Here is a tiny trained network, its code and every weight. The questions are about switching its units off for an input and a class, where a switched-off unit gives its printed mean instead of its output.

import numpy as np


def w(rows, s, z=0):
    codes = np.array(rows[::2]) - 128.0
    scale = np.full(codes.shape[1], s)
    scale[-1] = z or s
    return codes * scale


def f(y):
    return y / 2 * (1 + np.tanh(0.7978845608 * (y + 0.044715 * y**3)))


def log_softmax(a):
    a = a - a.max(-1, keepdims=True)
    return a - np.log(np.exp(a).sum(-1, keepdims=True))


def net(x, mask):
    res = np.array(x, float).reshape(1, 7) / 4 @ E
    y = f(res @ A[0][:, :-1].T + A[0][:, -1])
    res = res + np.where(mask, y, B[0][:, -1]) @ B[0][:, :-1]
    return log_softmax(res[-1] @ U[:, :-1].T + U[:, -1])


A, B = {}, {}
E = w([
[134,121,123,131,115,135],'x0',
[118,91,248,139,57,103],'x1',
[88,54,142,54,152,219],'x2',
[56,220,136,194,101,189],'x3',
[124,134,134,126,143,121],'x4',
[141,166,141,96,137,126],'x5',
[135,113,116,136,102,142],'x6',
],0.012)
A[0] = w([
[124,79,93,129,159,110,188],'N0',
[118,127,129,139,127,183,116],'N1',
[123,91,113,154,91,124,85],'N2',
[159,77,168,98,142,133,126],'N3',
[145,67,137,61,158,135,133],'N4',
[101,178,153,179,102,97,158],'N5',
[121,140,101,155,161,130,164],'N6',
[97,157,168,145,128,184,168],'N7',
[75,152,162,135,128,155,187],'N8',
[109,80,175,76,111,119,182],'N9',
[96,93,149,119,65,116,207],'N10',
[137,108,72,102,164,126,200],'N11',
[124,155,48,158,194,129,254],'N12',
[128,191,34,148,128,139,248],'N13',
[122,130,147,117,106,182,152],'N14',
[135,97,88,89,186,173,154],'N15',
[196,115,139,156,140,67,154],'N16',
[178,115,94,110,119,48,184],'N17',
[193,121,104,117,91,54,186],'N18',
[59,141,139,92,129,203,93],'N19',
[143,127,250,133,100,134,248],'N20',
],0.013,0.0043)
B[0] = w([
[117,144,123,91,113,202,175],'N0',
[150,66,118,100,143,112,151],'N1',
[159,155,138,98,132,109,138],'N2',
[61,178,122,70,76,94,187],'N3',
[126,211,115,47,59,146,207],'N4',
[124,195,164,168,77,49,211],'N5',
[103,110,28,105,80,149,163],'N6',
[149,96,130,176,158,71,189],'N7',
[126,94,139,171,146,58,184],'N8',
[86,112,147,14,96,93,204],'N9',
[94,122,162,130,140,67,191],'N10',
[172,138,117,109,139,225,193],'N11',
[72,146,56,106,126,165,232],'N12',
[56,166,2,70,129,77,234],'N13',
[113,79,147,127,162,98,162],'N14',
[190,180,116,111,126,210,196],'N15',
[128,33,173,141,179,95,201],'N16',
[127,81,107,122,197,180,216],'N17',
[127,70,138,129,217,98,215],'N18',
[124,100,127,123,236,163,187],'N19',
[133,125,157,142,129,15,248],'N20',
],0.0082,0.014)
U = w([
[133,93,70,127,251,159,234],'0',
[50,173,90,65,45,94,192],'1',
[143,64,194,132,193,97,173],'2',
[173,175,145,205,53,74,2],'3',
[169,172,114,84,83,210,36],'4',
],0.011,0.002)

Each question gives the input, the list of numbers given to net, and the class t.
The units are the neurons (one row each of A and B). Each row of codes is followed by its name. A weight is (code - 128) times the scale printed after its matrix; where a second scale follows, it is the last column's (A, B and U).
mask holds one flag per neuron, in row order. A switched-off neuron (its flag False) gives its mean, the last column of its row in B, instead of its output. The means were averaged over made-up inputs and are rounded, as every weight is.
A unit's drop is (log p(t) with every unit on - log p(t) with that unit switched off) / (log p(t) with every unit on - log p(t) with every unit switched off).
The circuit of an input: a set's keep is (log p(t) with only the set's units on - log p(t) with every unit switched off) / (log p(t) with every unit on - log p(t) with every unit switched off). Starting from the 12 units with the biggest drops (on a tie, the unit counted first), units are removed one at a time, each time the one whose removal leaves the highest keep (on an exact tie, the one counted first), for as long as the keep stays at least 0.8.
units of the circuit, in order: the units of the circuit, biggest drop first
k most important neurons: the k neurons with the biggest drops, biggest first
drop of u: that unit's drop, to one decimal
input [-3,-8,-5,1,6,5,-8], class 1: units of the circuit, in order -> N13
input [-1,1,5,-6,-1,4,-5], class 1: 3 most important neurons -> N3; N9; N4
input [1,1,-7,1,-3,5,6], class 3: units of the circuit, in order -> N5; N9
input [4,-7,8,0,-7,-3,0], class 4: units of the circuit, in order -> N15; N4
input [-1,2,7,1,7,2,-5], class 2: 2 most important neurons -> N19; N13
input [-1,0,-2,-2,4,6,-2], class 0: 2 most important neurons -> N20; N5
input [-8,5,2,-8,-5,8,-1], class 1: 3 most important neurons -> N4; N3; N9
input [-4,-5,1,-7,8,-8,5], class 4: 3 most important neurons -> N4; N15; N0
input [0,-8,0,1,0,5,-6], class 1: 2 most important neurons -> N13; N18
input [2,8,2,1,1,-8,8], class 2: 3 most important neurons -> N13; N4; N12
input [0,7,0,1,5,-1,-5], class 3: drop of N17 -> 0.2
